array([[5817, 6310, 5607, 2903, 6461, 7615, 9152, 3070, 8912],
       [6974, 5960, 3730, 7419, 5072, 3517, 6681, 6691, 8668],
       [5886, 5302, 6362, 4650, 7243, 4476, 6472, 5297, 8181],
       [5317, 5302, 7260, 4072, 7243, 5594, 6472, 5900, 8412],
       [5850, 6053, 5042, 2789, 5653, 7615, 9152, 3070, 8912],
       [6380, 6310, 7260, 2789, 6706, 7468, 8517, 4263, 8563],
       [6014, 5555, 6350, 5606, 6370, 3937, 6539, 3876, 7859],
       [6974, 5542, 3730, 7419, 5072, 3517, 7664, 6691, 8414],
       [5317, 6292, 5929, 3139, 7186, 6832, 8668, 4234, 7859]]) Out: 4234

array([[  7,   0,  -9,  -1,  19,  -3],
       [ 29, -13, -20, -24, -16,  -4],
       [ -6,  13,  18,  33,  22,   8],
       [ 12,   0,   0,   6,  -8,   3],
       [  2,  21,   5, -16,  14,  21],
       [  3,   8,  10,  32,   7,   8],
       [  5,  -1,  -3,  19,  24,  -5],
       [-29,  33,  30,  27,  33,  12],
       [ 37, -24, -32, -31, -24, -14],
       [ 20,  -7, -15,  -2,   8,   0],
       [ 34, -16, -17,   2, -18,  -1]]) Out: -18

array([[153, 131, 219, 118,  69, 166, 103, 119, 173],
       [ 12, 142,  88, 145, 191, 199, 167, 204, 117],
       [196,  24, 157,  66, 205, 159, 171, 144,  45],
       [ 84,  19,  55,  52,  42, 154, 157,  90,  71],
       [ 80, 151,  55, 153, 118, 154,  71, 155,  57],
       [146,  67, 161, 107, 184, 151, 194, 129,  75],
       [114,  93, 182, 128, 168,  92, 124, 170, 124],
       [ 76, 225, 110, 155, 122, 125,  83,  83, 129],
       [125, 133, 164,  90, 133,  32,  84, 135,  81]]) Out: 135

array([[ 45, 112, 156, 135, 130, 114, 148, 184, 104, 174],
       [ 90, 214, 125, 187, 142, 158, 173, 193, 147, 190],
       [205, 111, 116, 105,  76,  88, 129,  88, 221, 152],
       [ 47, 130, 134, 223, 210,  52, 183, 152, 102, 142],
       [117, 182, 108, 177, 162, 149,  80, 220,  57, 223],
       [ 48,  45, 204,  92, 202,  81, 140,  72, 187,  58]]) Out: 187

array([[ 80,  75,  89,  72,  91,  21,  71],
       [ 41,  47,  64,  81,  89,  26, 164],
       [112,  52, 147, 133,  82,  75, 115],
       [151,  92,  94, 115,  45,  27, 205],
       [109,  91, 119,  82, 136, 119, 101]]) Out: 119

array([[2, 7, 7, 4, 6, 6, 4, 5, 5, 4, 3],
       [2, 7, 7, 5, 6, 6, 4, 5, 4, 4, 4],
       [2, 6, 7, 8, 6, 4, 4, 6, 4, 3, 5],
       [4, 5, 5, 3, 6, 6, 2, 4, 2, 4, 6],
       [3, 7, 7, 3, 5, 7, 4, 6, 5, 3, 4]]) Out: 3
---
 26  -26   14   21   -2   -2  -14   17    2  -21  -16
  2  -15   16   -4   22    0  -37   20   21   11   -5
 -4  -16   -8   -6    5   27  -46   -3   -3  -12   -7
  5  -15   13   10    0    7  -23   20    8  -11   -2
  3  -16   10    7  -10    9  -27   12   -5  -19    2
>> -16

20  40  -2  -2  -1  -2  15  22  -1  39  26  19  54  -2  24  47
16  21   3   0  -2   1  23   1  -2  33  40  17  34  -2  23  35
 1   7  -2  -1  -1  -1  35   4  -1  25  16  35   4  -1  34  17
39  -2  -2  13  38  -2  -2  -1  -2  -2  -2  -2  -1  -1  -2  -2
46  -1  -2  -1  29  -2  10  -2  -2   1  -1   5   1  -2  10  -1
17  -1   4  12  30   9  -2   1  11  -2  -2  -2  -1  14  -2  -2
13   0  -2   0  -2   0  36  -1   0  16   7  34  -2   0  34   5
 4   0   1  33  30  12  -1  10  20  -1  -1  -1  -1  21  -1  -2
>> 47

-11   26   11  -14   14   23   -4   -7   -3
 22   -4  -31  -44    8    9  -25  -29  -22
-29   24   14   10   32    4  -10  -32   -4
 21   -5   -8    0  -10   11    4   25  -13
-40   28   33   45   32    2    0   -9    1
>> -3

 36   -1   50   26  -49   15   42  -35   44   37  -16   27   32   37
-26  -25  -13    4   17   22  -10   16   11  -18   35   46   14   46
 43   34  -37  -49  -26   38   10   -7   22   42    0   49   -6  -29
  7   44   48   26   -9   -7  -45  -22  -44  -35  -29  -45    0  -12
-21   17   18  -15  -40   49  -32  -47    6   12  -19   39  -38   41
>> 37

  6   -1   12    6    5   22  -22  -10   20   -6    7
 46    6    3    4   16    4  -16  -22    4   -9    0
 -6    9  -14   27    3   22    5    5   -3   -6   11
-10   44  -10   -8   15    7   30   11   22   14  -16
 -4   -2    0    8   11   29   18   -4  -24   11   21
 -5  -14  -20   25    9    7   12   11    3  -14    0
 -7   -5    6   -2    3  -10  -15  -11   17    5   22
  0  -10  -11  -25  -27   -6   -7    3   -9    1   -3
>> 7
